Below are the code and all the weights of a small trained network. Each question names an input and a class and asks about switching units off, where a switched-off unit gives its printed mean instead of its output.

import numpy as np


def w(rows, s, z=0):
    codes = np.array(rows[::2]) - 128.0
    scale = np.full(codes.shape[1], s)
    scale[-1] = z or s
    return codes * scale


def norm(h):
    return h / np.sqrt((h * h).mean(-1, keepdims=True) + 1e-5)


def f(y):
    return y / 2 * (1 + np.tanh(0.7978845608 * (y + 0.044715 * y**3)))


def log_softmax(a):
    a = a - a.max(-1, keepdims=True)
    return a - np.log(np.exp(a).sum(-1, keepdims=True))


def net(x, mask):
    res = np.array(x, float).reshape(1, 5) / 4 @ E
    u = 0
    for l in range(2):
        y = f(norm(res) @ A[l][:, :-1].T + A[l][:, -1])
        res = res + np.where(mask[u : u + 8], y, B[l][:, -1]) @ B[l][:, :-1]
        u += 8
    return log_softmax(norm(res)[-1] @ U[:, :-1].T + U[:, -1])


A, B = {}, {}
E = w([
[131,211,17,133,236],'x0',
[194,2,42,172,114],'x1',
[211,120,136,138,185],'x2',
[83,64,119,45,165],'x3',
[114,138,128,126,117],'x4',
],0.0041)
A[0] = w([
[233,146,147,136,119,111],'L0N1',
[165,116,148,67,29,98],'L0N2',
[167,187,144,226,106,49],'L0N3',
[173,57,98,192,132,2],'L0N4',
[169,187,110,220,70,79],'L0N5',
[186,84,217,144,154,193],'L0N6',
[248,156,101,73,202,187],'L0N7',
[105,179,111,254,58,98],'L0N8',
],0.0077,0.0038)
B[0] = w([
[96,132,107,22,107,168],'L0N1',
[117,181,127,159,52,165],'L0N2',
[196,88,140,32,181,167],'L0N3',
[60,107,249,200,198,174],'L0N4',
[214,91,172,49,191,186],'L0N5',
[40,147,92,147,52,211],'L0N6',
[58,145,144,105,3,252],'L0N7',
[238,88,137,75,187,197],'L0N8',
],0.0058,0.0038)
A[1] = w([
[135,172,31,132,180,98],'L1N1',
[160,58,102,154,133,2],'L1N2',
[131,52,102,254,175,69],'L1N3',
[73,96,125,93,128,43],'L1N4',
[68,84,137,90,164,23],'L1N5',
[42,84,99,89,128,139],'L1N6',
[123,160,76,118,162,159],'L1N7',
[169,119,160,129,80,88],'L1N8',
],0.0099,0.0036)
B[1] = w([
[99,32,110,199,3,176],'L1N1',
[115,148,116,122,252,144],'L1N2',
[93,179,232,233,206,182],'L1N3',
[241,105,129,136,131,156],'L1N4',
[237,109,139,69,197,136],'L1N5',
[240,165,158,76,145,254],'L1N6',
[154,29,187,206,66,164],'L1N7',
[95,95,49,94,124,154],'L1N8',
],0.0069,0.0048)
U = w([
[97,74,60,173,2,16],'0',
[147,122,100,112,101,224],'1',
[162,129,141,130,118,160],'2',
[211,102,103,72,170,1],'3',
[54,202,139,175,214,146],'4',
],0.0091,0.0028)

Each question gives the input, the list of numbers given to net, and the class t.
The units are the neurons (one row each of A and B). Each row of codes is followed by its name. A weight is (code - 128) times the scale printed after its matrix; where a second scale follows, it is the last column's (A, B and U).
mask holds one flag per neuron, layer by layer. A switched-off neuron (its flag False) gives its mean, the last column of its row in B, instead of its output. The means were averaged over made-up inputs and are rounded, as every weight is.
A unit's drop is (log p(t) with every unit on - log p(t) with that unit switched off) / (log p(t) with every unit on - log p(t) with every unit switched off).
The circuit of an input: a set's keep is (log p(t) with only the set's units on - log p(t) with every unit switched off) / (log p(t) with every unit on - log p(t) with every unit switched off). Starting from the 12 units with the biggest drops (on a tie, the unit counted first), units are removed one at a time, each time the one whose removal leaves the highest keep (on an exact tie, the one counted first), for as long as the keep stays at least 0.8.
circuit, biggest first: the units of the circuit, biggest drop first
top k neurons: the k neurons with the biggest drops, biggest first
k most important neurons of layer l: the k neurons of layer l with the biggest drops, biggest first
drop when u is switched off: that unit's drop, to one decimal
input [5,-3,1,-5,3], class 0: circuit, biggest first : (L1N1)
input [5,8,-5,-2,4], class 4: circuit, biggest first : (L1N3 L0N4)
input [6,0,-4,-5,5], class 0: top 2 neurons : (L1N1 L1N6)
input [-6,1,2,-7,-1], class 3: 2 most important neurons of layer 1 : (L1N1 L1N7)
input [1,6,-3,-4,5], class 4: circuit, biggest first : (L0N4 L1N3)
input [4,6,-2,1,5], class 4: circuit, biggest first : (L1N3 L0N4)
input [-8,-5,-1,0,-7], class 0: 2 most important neurons of layer 1 : (L1N3 L1N6)
input [3,-3,-3,5,3], class 3: top 3 neurons : (L1N5 L1N6 L0N2)
input [8,6,-2,8,-1], class 0: 2 most important neurons of layer 1 : (L1N1 L1N7)
input [2,-7,-3,7,4], class 3: 4 most important neurons of layer 1 : (L1N5 L1N3 L1N6 L1N4)
input [4,0,1,-3,-3], class 0: top 2 neurons : (L1N6 L0N4)
input [6,7,-5,-3,6], class 4: 2 most important neurons of layer 0 : (L0N4 L0N1)
input [-8,-2,7,-4,4], class 0: 2 most important neurons of layer 1 : (L1N6 L1N8)
input [5,-4,-4,1,-3], class 0: top neuron : (L1N1)
input [-4,7,1,6,-6], class 4: drop when L0N4 is switched off : 0.3
input [-3,7,0,4,-6], class 4: drop when L1N3 is switched off : 0.5
input [6,-5,5,-3,-3], class 0: drop when L0N4 is switched off : 0.2
input [-3,-3,0,-8,7], class 3: drop when L1N1 is switched off : 0.0
